Below are the code and all the weights of a small trained network. Each question names an input and a class and asks about switching units off, where a switched-off unit gives its printed mean instead of its output.

import numpy as np


def w(rows, s, z=0):
    codes = np.array(rows[::2]) - 128.0
    scale = np.full(codes.shape[1], s)
    scale[-1] = z or s
    return codes * scale


def f(y):
    return np.maximum(y, 0)


def log_softmax(a):
    a = a - a.max(-1, keepdims=True)
    return a - np.log(np.exp(a).sum(-1, keepdims=True))


def net(x, mask):
    res = np.array(x, float).reshape(1, 7) / 4 @ E
    y = f(res @ A[0][:, :-1].T + A[0][:, -1])
    res = res + np.where(mask, y, B[0][:, -1]) @ B[0][:, :-1]
    return log_softmax(res[-1] @ U[:, :-1].T + U[:, -1])


A, B = {}, {}
E = w([
[101,108,117],'x0',
[157,254,229],'x1',
[135,135,117],'x2',
[139,140,129],'x3',
[120,130,108],'x4',
[197,42,194],'x5',
[221,87,72],'x6',
],0.0064)
A[0] = w([
[185,107,101,32],'neuron 1',
[43,217,178,77],'neuron 2',
[128,138,174,83],'neuron 3',
[232,205,107,180],'neuron 4',
[190,2,120,57],'neuron 5',
[177,132,134,56],'neuron 6',
[92,71,235,233],'neuron 7',
[80,39,99,118],'neuron 8',
[61,93,112,252],'neuron 9',
[73,106,38,241],'neuron 10',
[152,194,155,167],'neuron 11',
[95,194,129,133],'neuron 12',
],0.012,0.0045)
B[0] = w([
[117,80,127,144],'neuron 1',
[112,6,99,254],'neuron 2',
[103,138,82,160],'neuron 3',
[122,174,146,222],'neuron 4',
[165,13,44,206],'neuron 5',
[125,129,96,140],'neuron 6',
[134,223,128,241],'neuron 7',
[131,130,136,198],'neuron 8',
[140,186,151,217],'neuron 9',
[136,189,172,236],'neuron 10',
[92,138,139,225],'neuron 11',
[107,82,148,208],'neuron 12',
],0.017,0.0072)
U = w([
[66,136,245,196],'0',
[255,171,164,180],'1',
[90,17,181,1],'2',
],0.0092,0.005)

Each question gives the input, the list of numbers given to net, and the class t.
The units are the neurons (one row each of A and B). Each row of codes is followed by its name. A weight is (code - 128) times the scale printed after its matrix; where a second scale follows, it is the last column's (A, B and U).
mask holds one flag per neuron, in row order. A switched-off neuron (its flag False) gives its mean, the last column of its row in B, instead of its output. The means were averaged over made-up inputs and are rounded, as every weight is.
A unit's drop is (log p(t) with every unit on - log p(t) with that unit switched off) / (log p(t) with every unit on - log p(t) with every unit switched off).
most important unit: the unit with the biggest drop
k most important neurons: the k neurons with the biggest drops, biggest first
drop of u: that unit's drop, to one decimal
input [7,-1,-7,0,-3,1,-4], class 1: most important unit	neuron 11
input [8,1,4,1,-5,-3,-8], class 2: 2 most important neurons	neuron 2; neuron 4
input [0,-7,-7,1,-2,0,3], class 1: 4 most important neurons	neuron 2; neuron 10; neuron 9; neuron 12
input [-8,5,8,-6,-1,-8,8], class 0: 2 most important neurons	neuron 11; neuron 5
input [-8,2,5,-7,5,-1,-7], class 2: 2 most important neurons	neuron 2; neuron 10
input [4,-7,3,-6,-8,0,1], class 1: 2 most important neurons	neuron 2; neuron 10
input [0,4,3,4,3,-4,-1], class 2: 3 most important neurons	neuron 2; neuron 7; neuron 10
input [-1,-3,-8,-7,-4,6,-2], class 1: 2 most important neurons	neuron 7; neuron 2
input [2,-7,-2,4,-6,-4,6], class 1: 2 most important neurons	neuron 10; neuron 2
input [0,8,1,5,-3,-8,-3], class 2: drop of neuron 2	0.8
input [-8,-6,-4,4,-3,3,-7], class 1: drop of neuron 12	0.1
input [-5,5,2,-3,3,-4,-7], class 2: drop of neuron 2	0.9
